Here is a tiny trained network, its code and every weight. The questions are about switching its units off for an input and a target symbol, where a switched-off unit gives its printed mean instead of its output.

import numpy as np


def w(rows, s, z=0):
    codes = np.array(rows[::2]) - 128.0
    scale = np.full(codes.shape[1], s)
    scale[-1] = z or s
    return codes * scale


def f(y):
    return np.maximum(y, 0)


def softmax(a):
    e = np.exp(a - a.max(-1, keepdims=True))
    return e / e.sum(-1, keepdims=True)


def log_softmax(a):
    a = a - a.max(-1, keepdims=True)
    return a - np.log(np.exp(a).sum(-1, keepdims=True))


def net(x, mask):
    ids = ['Παβεζσφ'.index(c) for c in x.split()]
    T = len(ids)
    res = E[ids] + P[:T]
    u = 0
    for l in range(2):
        r = res
        for j in range(2):
            rows = slice(2 * j, 2 * j + 2)
            q, k, v = (r @ M[l][rows].T for M in (Q, K, V))
            z = softmax(np.where(np.tri(T) > 0, q @ k.T / 2**0.5, -1e9)) @ v
            o = O[l][rows]
            res = res + np.where(mask[u + j], z, o[:, -1]) @ o[:, :-1]
        u += 2
        y = f(res @ A[l][:, :-1].T + A[l][:, -1])
        res = res + np.where(mask[u : u + 8], y, B[l][:, -1]) @ B[l][:, :-1]
        u += 8
    return log_softmax(res[-1] @ U[:, :-1].T + U[:, -1])


Q, K, V, O, A, B = {}, {}, {}, {}, {}, {}
E = w([
[216,143,115],'Π',
[105,159,148],'α',
[131,135,56],'β',
[157,207,129],'ε',
[147,210,200],'ζ',
[152,244,99],'σ',
[70,164,132],'φ',
],0.012)
P = w([
[160,10,254],'0',
[92,152,94],'1',
[96,153,97],'2',
[87,146,87],'3',
[98,143,85],'4',
[95,152,83],'5',
[108,140,90],'6',
[99,151,87],'7',
],0.0048)
Q[0] = w([
[135,50,132],'0.h0',
[178,252,63],'0.h0',
[166,241,195],'0.h1',
[115,78,118],'0.h1',
],0.027)
K[0] = w([
[91,170,124],'0.h0',
[146,24,232],'0.h0',
[153,76,252],'0.h1',
[136,141,111],'0.h1',
],0.026)
V[0] = w([
[69,153,41],'0.h0',
[117,2,137],'0.h0',
[105,132,133],'0.h1',
[84,200,157],'0.h1',
],0.009)
O[0] = w([
[195,254,117,3],'0.h0',
[204,108,70,118],'0.h0',
[105,119,149,127],'0.h1',
[77,195,115,172],'0.h1',
],0.0061,0.0055)
A[0] = w([
[197,75,140,4],'0.n0',
[129,181,195,144],'0.n1',
[218,120,214,48],'0.n2',
[94,53,81,195],'0.n3',
[158,111,107,64],'0.n4',
[141,228,110,58],'0.n5',
[133,117,2,41],'0.n6',
[248,74,39,36],'0.n7',
],0.0083,0.0022)
B[0] = w([
[221,134,85,145],'0.n0',
[146,76,197,253],'0.n1',
[117,46,85,165],'0.n2',
[156,125,60,229],'0.n3',
[153,135,129,137],'0.n4',
[174,127,209,220],'0.n5',
[184,60,190,193],'0.n6',
[140,249,114,194],'0.n7',
],0.014,0.0024)
Q[1] = w([
[252,74,140],'1.h0',
[207,76,142],'1.h0',
[105,12,148],'1.h1',
[94,35,172],'1.h1',
],0.022)
K[1] = w([
[248,10,159],'1.h0',
[214,31,183],'1.h0',
[238,41,125],'1.h1',
[224,1,120],'1.h1',
],0.016)
V[1] = w([
[57,153,128],'1.h0',
[194,255,130],'1.h0',
[129,220,131],'1.h1',
[80,145,136],'1.h1',
],0.0079)
O[1] = w([
[89,140,179,46],'1.h0',
[148,2,165,105],'1.h0',
[224,95,149,7],'1.h1',
[144,135,168,69],'1.h1',
],0.0069,0.0019)
A[1] = w([
[124,1,15,130],'1.n0',
[135,231,103,181],'1.n1',
[139,254,186,191],'1.n2',
[162,97,34,3],'1.n3',
[163,193,171,58],'1.n4',
[60,40,213,56],'1.n5',
[106,234,240,49],'1.n6',
[160,44,127,170],'1.n7',
],0.0079,0.0056)
B[1] = w([
[119,206,138,200],'1.n0',
[135,96,87,200],'1.n1',
[132,36,147,255],'1.n2',
[128,6,86,154],'1.n3',
[172,143,145,147],'1.n4',
[72,163,87,174],'1.n5',
[95,220,123,207],'1.n6',
[138,175,148,190],'1.n7',
],0.022,0.0061)
U = w([
[192,64,80,117],'Π',
[106,110,118,133],'α',
[171,255,39,3],'β',
[162,101,166,237],'ε',
[92,203,205,83],'ζ',
[219,145,186,222],'σ',
[32,81,46,113],'φ',
],0.0055,0.0016)

Each question gives the input, a string of symbols that net reads in full, and the target symbol t.
The units are the heads (2 rows each of Q, K, V and O) and the neurons (one row each of A and B). Each row of codes is followed by its name. A weight is (code - 128) times the scale printed after its matrix; where a second scale follows, it is the last column's (O, A, B and U).
mask holds one flag per unit, layer by layer, with each layer's heads first. A switched-off unit (its flag False) gives its mean, the last column of its rows in O or B, instead of its output. The means were averaged over made-up inputs and are rounded, as every weight is.
A unit's drop is (log p(t) with every unit on - log p(t) with that unit switched off) / (log p(t) with every unit on - log p(t) with every unit switched off).
The circuit of an input: a set's keep is (log p(t) with only the set's units on - log p(t) with every unit switched off) / (log p(t) with every unit on - log p(t) with every unit switched off). Starting from the 12 units with the biggest drops (on a tie, the unit counted first), units are removed one at a time, each time the one whose removal leaves the highest keep (on an exact tie, the one counted first), for as long as the keep stays at least 0.8.
circuit, biggest first: the units of the circuit, biggest drop first
most important unit: the unit with the biggest drop
k most important neurons: the k neurons with the biggest drops, biggest first
top k neurons in layer l: the k neurons of layer l with the biggest drops, biggest first
drop of u: that unit's drop, to one decimal
input σ ζ Π ζ φ ζ, target ζ: circuit, biggest first => 1.n6; 0.h0; 0.n1; 0.n5
input β β α Π σ, target σ: most important unit => 0.h0
input φ ζ ζ β, target β: top 2 neurons in layer 1 => 1.n2; 1.n0
input Π φ φ Π α ε ε β, target β: circuit, biggest first => 1.n0; 1.n2
input Π ζ α, target β: 3 most important neurons => 1.n2; 0.n3; 1.n0
input Π ζ β ζ Π, target β: 3 most important neurons => 1.n0; 1.n2; 0.n0
input α ζ Π, target Π: top 4 neurons in layer 1 => 1.n1; 1.n2; 1.n6; 1.n0
input ζ ε ζ, target φ: 2 most important neurons => 1.n5; 1.n0
input ζ β σ Π, target φ: 2 most important neurons => 1.n1; 0.n7
input Π ε β σ ζ φ, target β: top 2 neurons in layer 1 => 1.n2; 1.n0
input Π Π φ α, target β: 3 most important neurons => 1.n2; 1.n0; 0.n3
input β ζ ζ ε, target σ: 2 most important neurons => 0.n5; 0.n7
input Π ε ζ, target β: 3 most important neurons => 0.n7; 1.n2; 0.n0
input σ ε β β ε ζ ζ ζ, target ζ: top 3 neurons in layer 0 => 0.n1; 0.n5; 0.n3
input Π Π φ σ ζ σ α ζ, target β: top 4 neurons in layer 1 => 1.n2; 1.n0; 1.n7; 1.n5
input β ζ Π α ε σ β, target σ: top neuron in layer 0 => 0.n6
input α ζ ε ε β Π, target Π: drop of 1.n6 => 0.2
input β φ α ζ σ, target σ: drop of 0.n6 => 0.1
input β Π σ β, target σ: drop of 0.n7 => 0.4
